Below is a small trained network, with its code and all its weights. Each question gives an input and a target symbol and asks what happens when units are switched off, that is, made to give their printed mean instead of their output.

import numpy as np


def w(rows, s, z=0):
    codes = np.array(rows[::2]) - 128.0
    scale = np.full(codes.shape[1], s)
    scale[-1] = z or s
    return codes * scale


def f(y):
    return y / 2 * (1 + np.tanh(0.7978845608 * (y + 0.044715 * y**3)))


def softmax(a):
    e = np.exp(a - a.max(-1, keepdims=True))
    return e / e.sum(-1, keepdims=True)


def log_softmax(a):
    a = a - a.max(-1, keepdims=True)
    return a - np.log(np.exp(a).sum(-1, keepdims=True))


def net(x, mask):
    ids = ['ΠΣβεηλμξ'.index(c) for c in x.split()]
    T = len(ids)
    res = E[ids] + P[:T]
    u = 0
    for l in range(3):
        r = res
        for j in range(2):
            rows = slice(2 * j, 2 * j + 2)
            q, k, v = (r @ M[l][rows].T for M in (Q, K, V))
            z = softmax(np.where(np.tri(T) > 0, q @ k.T / 2**0.5, -1e9)) @ v
            o = O[l][rows]
            res = res + np.where(mask[u + j], z, o[:, -1]) @ o[:, :-1]
        u += 2
        y = f(res @ A[l][:, :-1].T + A[l][:, -1])
        res = res + np.where(mask[u : u + 8], y, B[l][:, -1]) @ B[l][:, :-1]
        u += 8
    return log_softmax(res[-1] @ U[:, :-1].T + U[:, -1])


Q, K, V, O, A, B = {}, {}, {}, {}, {}, {}
E = w([
[117,179,138],'Π',
[155,103,78],'Σ',
[130,159,114],'β',
[253,207,131],'ε',
[128,169,122],'η',
[84,136,86],'λ',
[142,51,49],'μ',
[83,155,114],'ξ',
],0.012)
P = w([
[194,95,254],'0',
[130,186,58],'1',
[128,169,51],'2',
[125,156,55],'3',
[120,143,59],'4',
[118,129,64],'5',
[113,117,67],'6',
[108,104,73],'7',
[100,90,79],'8',
[96,84,89],'9',
],0.0069)
Q[0] = w([
[68,99,139],'L0H1',
[3,104,173],'L0H1',
[119,153,89],'L0H2',
[105,158,120],'L0H2',
],0.035)
K[0] = w([
[123,97,86],'L0H1',
[40,4,83],'L0H1',
[148,122,142],'L0H2',
[147,97,118],'L0H2',
],0.035)
V[0] = w([
[133,182,201],'L0H1',
[129,121,123],'L0H1',
[2,106,146],'L0H2',
[198,154,116],'L0H2',
],0.0049)
O[0] = w([
[72,106,88,153],'L0H1',
[128,125,131,126],'L0H1',
[154,253,66,3],'L0H2',
[106,47,160,204],'L0H2',
],0.0046,0.0048)
A[0] = w([
[84,73,156,127],'L0N1',
[115,135,133,146],'L0N2',
[143,170,109,13],'L0N3',
[100,142,7,118],'L0N4',
[64,115,185,66],'L0N5',
[130,151,117,30],'L0N6',
[92,133,158,31],'L0N7',
[29,149,85,2],'L0N8',
],0.011,0.0051)
B[0] = w([
[172,154,134,148],'L0N1',
[106,114,129,139],'L0N2',
[216,128,210,75],'L0N3',
[103,235,213,252],'L0N4',
[207,178,117,92],'L0N5',
[191,96,188,70],'L0N6',
[250,115,231,69],'L0N7',
[252,38,120,116],'L0N8',
],0.012,0.0025)
Q[1] = w([
[177,140,252],'L1H1',
[117,181,63],'L1H1',
[237,251,164],'L1H2',
[21,167,173],'L1H2',
],0.019)
K[1] = w([
[28,187,208],'L1H1',
[199,14,111],'L1H1',
[163,23,253],'L1H2',
[7,30,2],'L1H2',
],0.014)
V[1] = w([
[8,190,50],'L1H1',
[102,189,253],'L1H1',
[63,113,91],'L1H2',
[139,95,61],'L1H2',
],0.013)
O[1] = w([
[126,113,10,2],'L1H1',
[234,93,127,51],'L1H1',
[147,156,176,253],'L1H2',
[91,143,156,113],'L1H2',
],0.014,0.0033)
A[1] = w([
[133,165,120,4],'L1N1',
[133,128,133,53],'L1N2',
[189,190,68,172],'L1N3',
[102,92,109,213],'L1N4',
[85,29,149,83],'L1N5',
[245,212,49,23],'L1N6',
[81,88,63,55],'L1N7',
[157,156,113,135],'L1N8',
],0.013,0.0031)
B[1] = w([
[108,134,200,119],'L1N1',
[133,126,158,99],'L1N2',
[57,142,114,239],'L1N3',
[94,131,92,155],'L1N4',
[101,220,153,112],'L1N5',
[159,8,166,251],'L1N6',
[91,151,242,151],'L1N7',
[98,138,119,137],'L1N8',
],0.015,0.0031)
Q[2] = w([
[214,112,213],'L2H1',
[2,193,57],'L2H1',
[3,126,222],'L2H2',
[81,86,218],'L2H2',
],0.022)
K[2] = w([
[161,85,197],'L2H1',
[104,124,11],'L2H1',
[255,146,135],'L2H2',
[193,101,143],'L2H2',
],0.027)
V[2] = w([
[17,116,193],'L2H1',
[136,167,38],'L2H1',
[55,175,142],'L2H2',
[1,90,133],'L2H2',
],0.01)
O[2] = w([
[254,127,83,255],'L2H1',
[78,157,205,33],'L2H1',
[2,137,127,79],'L2H2',
[20,89,237,117],'L2H2',
],0.0087,0.0085)
A[2] = w([
[182,114,157,110],'L2N1',
[137,132,82,254],'L2N2',
[137,254,178,117],'L2N3',
[42,117,135,163],'L2N4',
[169,39,125,156],'L2N5',
[84,132,115,124],'L2N6',
[124,184,22,93],'L2N7',
[31,145,132,60],'L2N8',
],0.011,0.0081)
B[2] = w([
[114,78,129,204],'L2N1',
[2,159,136,252],'L2N2',
[212,139,118,193],'L2N3',
[130,84,202,212],'L2N4',
[156,183,127,255],'L2N5',
[112,89,133,150],'L2N6',
[162,79,93,198],'L2N7',
[161,162,31,191],'L2N8',
],0.024,0.01)
U = w([
[253,243,141,199],'Π',
[200,115,114,173],'Σ',
[27,150,162,197],'β',
[105,97,14,101],'ε',
[70,246,149,68],'η',
[115,24,121,66],'λ',
[236,29,72,2],'μ',
[150,135,252,92],'ξ',
],0.0054,0.0065)

Each question gives the input, a string of symbols that net reads in full, and the target symbol t.
The units are the heads (2 rows each of Q, K, V and O) and the neurons (one row each of A and B). Each row of codes is followed by its name. A weight is (code - 128) times the scale printed after its matrix; where a second scale follows, it is the last column's (O, A, B and U).
mask holds one flag per unit, layer by layer, with each layer's heads first. A switched-off unit (its flag False) gives its mean, the last column of its rows in O or B, instead of its output. The means were averaged over made-up inputs and are rounded, as every weight is.
A unit's drop is (log p(t) with every unit on - log p(t) with that unit switched off) / (log p(t) with every unit on - log p(t) with every unit switched off).
The circuit of an input: a set's keep is (log p(t) with only the set's units on - log p(t) with every unit switched off) / (log p(t) with every unit on - log p(t) with every unit switched off). Starting from the 12 units with the biggest drops (on a tie, the unit counted first), units are removed one at a time, each time the one whose removal leaves the highest keep (on an exact tie, the one counted first), for as long as the keep stays at least 0.8.
units of the circuit, in order: the units of the circuit, biggest drop first
unit that matters most: the unit with the biggest drop
top k neurons: the k neurons with the biggest drops, biggest first
top k neurons in layer l: the k neurons of layer l with the biggest drops, biggest first
which heads matter: for each layer, one digit per head in row order, 1 if its drop is at least 0.15 and else 0, layers parted by /
input β ε Σ, target Π: units of the circuit, in order : [L2N3; L1N6; L0N4]
input η β λ μ λ μ Σ Π, target η: top 2 neurons in layer 2 : [L2N5; L2N7]
input ε ε ξ β ε λ η, target Π: unit that matters most : L1H2
input ξ Π Π ξ λ ξ μ, target ξ: top 4 neurons in layer 1 : [L1N3; L1N6; L1N4; L1N8]
input ε μ η ε ξ μ ξ ξ Π Σ, target ε: which heads matter : 00 / 10 / 11
input μ ξ ξ, target μ: top 2 neurons in layer 1 : [L1N6; L1N5]
input μ ε ξ, target Π: top 2 neurons in layer 2 : [L2N3; L2N8]
input β Σ β, target β: which heads matter : 01 / 10 / 00
input ε β ξ ε ε Π ξ ε μ η, target ε: top 3 neurons in layer 0 : [L0N1; L0N5; L0N7]
input ξ Π β, target ξ: which heads matter : 01 / 10 / 01
input ξ ξ Σ Π, target ξ: which heads matter : 01 / 10 / 01
input ε ξ λ μ ε Σ, target ε: top 2 neurons : [L0N4; L2N2]
input β ε η ε, target β: which heads matter : 01 / 01 / 00
input Π ξ ε η λ ε ε ε ξ β, target Π: which heads matter : 01 / 10 / 11
input ε Π ε λ, target ε: top neuron : [L1N3]
input Σ ε ε β ξ ε λ, target Π: units of the circuit, in order : [L0N4; L1N6; L2N3; L1H2]
input ε Π ξ ε ξ, target ε: top 4 neurons in layer 2 : [L2N2; L2N7; L2N4; L2N3]
input ε β ξ β Π ε η, target ε: units of the circuit, in order : [L1H1; L2H2; L2N2; L2N7]
input ξ λ η Σ ε λ ε, target ξ: top 2 neurons : [L0N4; L1N3]
input Π ξ ξ ξ η, target Π: unit that matters most : L2N5
input μ Π Π, target μ: top 4 neurons : [L2N8; L2N4; L0N4; L2N2]
input ξ ξ λ, target ξ: top 2 neurons : [L0N4; L1N6]
input ξ ε Π Π λ β λ ε μ Σ, target ξ: top 3 neurons : [L0N4; L1N3; L0N7]
input ε ξ ε ε β, target Π: top 3 neurons : [L0N4; L1N6; L2N3]
input μ ε Π Π ε η ξ Σ, target μ: which heads matter : 01 / 11 / 01
input μ β μ ε Π ε η λ, target μ: top 3 neurons : [L2N8; L2N4; L2N2]
